Below is a small trained network, with its code and all its weights. Each question gives an input and a target symbol and asks what happens when units are switched off, that is, made to give their printed mean instead of their output.

import numpy as np


def w(rows, s, z=0):
    codes = np.array(rows[::2]) - 128.0
    scale = np.full(codes.shape[1], s)
    scale[-1] = z or s
    return codes * scale


def norm(h):
    return h / np.sqrt((h * h).mean(-1, keepdims=True) + 1e-5)


def f(y):
    return y / 2 * (1 + np.tanh(0.7978845608 * (y + 0.044715 * y**3)))


def softmax(a):
    e = np.exp(a - a.max(-1, keepdims=True))
    return e / e.sum(-1, keepdims=True)


def log_softmax(a):
    a = a - a.max(-1, keepdims=True)
    return a - np.log(np.exp(a).sum(-1, keepdims=True))


def net(x, mask):
    ids = ['αβγδεζθλμπσφψω'.index(c) for c in x.split()]
    T = len(ids)
    res = E[ids] + P[:T]
    u = 0
    for l in range(2):
        r = norm(res)
        for j in range(3):
            rows = slice(2 * j, 2 * j + 2)
            q, k, v = (r @ M[l][rows].T for M in (Q, K, V))
            z = softmax(np.where(np.tri(T) > 0, q @ k.T / 2**0.5, -1e9)) @ v
            o = O[l][rows]
            res = res + np.where(mask[u + j], z, o[:, -1]) @ o[:, :-1]
        u += 3
        y = f(norm(res) @ A[l][:, :-1].T + A[l][:, -1])
        res = res + np.where(mask[u : u + 12], y, B[l][:, -1]) @ B[l][:, :-1]
        u += 12
    return log_softmax(norm(res)[-1] @ U[:, :-1].T + U[:, -1])


Q, K, V, O, A, B = {}, {}, {}, {}, {}, {}
E = w([
[86,147,64],'α',
[166,68,103],'β',
[86,147,65],'γ',
[123,144,141],'δ',
[145,124,37],'ε',
[139,134,32],'ζ',
[228,210,199],'θ',
[89,71,126],'λ',
[108,131,123],'μ',
[109,134,126],'π',
[235,7,67],'σ',
[125,149,154],'φ',
[232,51,98],'ψ',
[182,62,103],'ω',
],0.016)
P = w([
[164,8,63],'0',
[172,134,167],'1',
[118,18,51],'2',
[169,148,173],'3',
[96,36,53],'4',
[162,161,171],'5',
[88,67,49],'6',
[150,169,173],'7',
[74,93,51],'8',
[121,188,184],'9',
[76,140,29],'10',
],0.014)
Q[0] = w([
[167,252,106],'0.h0',
[131,209,124],'0.h0',
[141,163,184],'0.h1',
[150,200,224],'0.h1',
[107,138,101],'0.h2',
[42,81,94],'0.h2',
],0.049)
K[0] = w([
[140,255,153],'0.h0',
[128,220,175],'0.h0',
[63,145,166],'0.h1',
[26,158,172],'0.h1',
[102,152,122],'0.h2',
[33,153,167],'0.h2',
],0.046)
V[0] = w([
[157,253,144],'0.h0',
[110,155,162],'0.h0',
[242,89,68],'0.h1',
[109,118,129],'0.h1',
[224,68,56],'0.h2',
[183,114,68],'0.h2',
],0.011)
O[0] = w([
[100,250,126,68],'0.h0',
[120,148,139,97],'0.h0',
[187,188,57,254],'0.h1',
[119,131,139,114],'0.h1',
[201,204,65,232],'0.h2',
[162,162,90,184],'0.h2',
],0.016,0.0087)
A[0] = w([
[22,163,71,115],'0.n0',
[105,122,190,159],'0.n1',
[72,86,117,4],'0.n2',
[128,106,89,25],'0.n3',
[163,127,68,67],'0.n4',
[240,159,237,74],'0.n5',
[106,99,132,76],'0.n6',
[108,122,96,30],'0.n7',
[110,206,148,225],'0.n8',
[64,162,15,73],'0.n9',
[178,93,164,39],'0.n10',
[63,111,5,49],'0.n11',
],0.021,0.003)
B[0] = w([
[124,7,132,157],'0.n0',
[183,161,31,125],'0.n1',
[108,12,112,133],'0.n2',
[117,173,120,164],'0.n3',
[169,58,41,254],'0.n4',
[149,56,203,178],'0.n5',
[124,87,91,126],'0.n6',
[144,159,130,128],'0.n7',
[195,185,11,223],'0.n8',
[98,6,117,208],'0.n9',
[97,157,102,150],'0.n10',
[178,212,153,213],'0.n11',
],0.025,0.0095)
Q[1] = w([
[220,134,229],'1.h0',
[226,113,254],'1.h0',
[123,174,190],'1.h1',
[193,145,175],'1.h1',
[171,159,172],'1.h2',
[119,152,139],'1.h2',
],0.069)
K[1] = w([
[228,74,125],'1.h0',
[254,40,130],'1.h0',
[194,73,167],'1.h1',
[226,109,83],'1.h1',
[111,219,113],'1.h2',
[91,141,132],'1.h2',
],0.054)
V[1] = w([
[209,227,254],'1.h0',
[139,60,199],'1.h0',
[227,17,196],'1.h1',
[103,135,108],'1.h1',
[209,78,240],'1.h2',
[212,38,142],'1.h2',
],0.025)
O[1] = w([
[252,25,195,47],'1.h0',
[152,148,255,66],'1.h0',
[113,253,197,135],'1.h1',
[141,109,105,130],'1.h1',
[192,208,29,130],'1.h2',
[214,88,23,252],'1.h2',
],0.017,0.025)
A[1] = w([
[42,177,85,119],'1.n0',
[2,156,115,4],'1.n1',
[119,75,137,253],'1.n2',
[91,4,132,14],'1.n3',
[133,135,140,119],'1.n4',
[79,105,127,164],'1.n5',
[122,126,142,135],'1.n6',
[121,119,127,9],'1.n7',
[12,84,90,69],'1.n8',
[191,41,164,11],'1.n9',
[140,115,110,169],'1.n10',
[174,108,65,214],'1.n11',
],0.027,0.0038)
B[1] = w([
[190,107,191,160],'1.n0',
[117,87,194,136],'1.n1',
[90,165,154,134],'1.n2',
[140,80,221,132],'1.n3',
[132,126,103,123],'1.n4',
[118,174,122,127],'1.n5',
[131,132,106,122],'1.n6',
[143,128,112,122],'1.n7',
[71,252,130,143],'1.n8',
[243,250,119,136],'1.n9',
[116,134,152,161],'1.n10',
[80,119,223,253],'1.n11',
],0.04,0.027)
U = w([
[68,203,97,121],'α',
[134,65,163,121],'β',
[56,213,97,114],'γ',
[39,91,168,75],'δ',
[198,169,44,119],'ε',
[169,164,60,151],'ζ',
[172,192,111,247],'θ',
[102,181,218,140],'λ',
[55,118,69,86],'μ',
[66,112,87,128],'π',
[174,126,94,177],'σ',
[71,98,189,131],'φ',
[251,132,174,96],'ψ',
[171,71,190,109],'ω',
],0.025,0.013)

Each question gives the input, a string of symbols that net reads in full, and the target symbol t.
The units are the heads (2 rows each of Q, K, V and O) and the neurons (one row each of A and B). Each row of codes is followed by its name. A weight is (code - 128) times the scale printed after its matrix; where a second scale follows, it is the last column's (O, A, B and U).
mask holds one flag per unit, layer by layer, with each layer's heads first. A switched-off unit (its flag False) gives its mean, the last column of its rows in O or B, instead of its output. The means were averaged over made-up inputs and are rounded, as every weight is.
A unit's drop is (log p(t) with every unit on - log p(t) with that unit switched off) / (log p(t) with every unit on - log p(t) with every unit switched off).
The circuit of an input: a set's keep is (log p(t) with only the set's units on - log p(t) with every unit switched off) / (log p(t) with every unit on - log p(t) with every unit switched off). Starting from the 12 units with the biggest drops (on a tie, the unit counted first), units are removed one at a time, each time the one whose removal leaves the highest keep (on an exact tie, the one counted first), for as long as the keep stays at least 0.8.
units of the circuit, in order: the units of the circuit, biggest drop first
k most important neurons: the k neurons with the biggest drops, biggest first
top k neurons in layer l: the k neurons of layer l with the biggest drops, biggest first
heads that matter: for each layer, one digit per head in row order, 1 if its drop is at least 0.15 and else 0, layers parted by /
input ζ ψ π φ ψ λ γ μ φ, target δ: heads that matter => 101 / 000
input ψ φ ε φ ε λ ψ γ μ θ σ, target ψ: top 2 neurons in layer 0 => (0.n0; 0.n9)
input θ ψ σ γ α, target γ: 2 most important neurons => (0.n0; 0.n9)
input μ θ ζ γ π φ μ π θ ζ θ, target μ: 3 most important neurons => (0.n8; 0.n11; 0.n0)
input ε α θ ω γ γ ζ, target γ: units of the circuit, in order => (1.h0)
input λ θ δ γ θ γ, target γ: heads that matter => 100 / 100
input θ μ β π θ μ γ ε ψ δ σ, target β: 4 most important neurons => (0.n8; 0.n4; 0.n11; 1.n3)
input μ π σ ψ σ α σ γ ψ, target γ: top 2 neurons in layer 0 => (0.n0; 0.n5)
input ε ε φ λ ε β θ γ λ, target γ: 4 most important neurons => (0.n0; 0.n5; 0.n8; 1.n8)
input ω ζ δ θ γ, target ψ: top 2 neurons in layer 0 => (0.n4; 0.n9)
input λ ω φ β ζ α λ φ, target φ: 4 most important neurons => (0.n4; 0.n11; 0.n8; 0.n0)
input σ μ ψ λ ψ λ δ λ σ, target λ: heads that matter => 001 / 100
input ε ψ λ, target ε: top 2 neurons in layer 0 => (0.n5; 0.n11)
input ε μ β μ ψ, target δ: units of the circuit, in order => (0.h2)
input α π π μ β ε φ ψ μ θ λ, target ψ: top 2 neurons in layer 0 => (0.n4; 0.n9)
input θ ω π δ θ θ ω, target ψ: heads that matter => 110 / 100
input γ π θ π β ψ φ ε α π, target π: heads that matter => 111 / 000
input φ μ β α ε λ, target λ: 2 most important neurons => (0.n0; 1.n0)
input δ θ π β ζ θ μ θ α, target ψ: heads that matter => 100 / 100
input λ γ ψ, target γ: top 3 neurons in layer 0 => (0.n9; 0.n0; 0.n5)
input ω θ λ, target ψ: heads that matter => 100 / 100
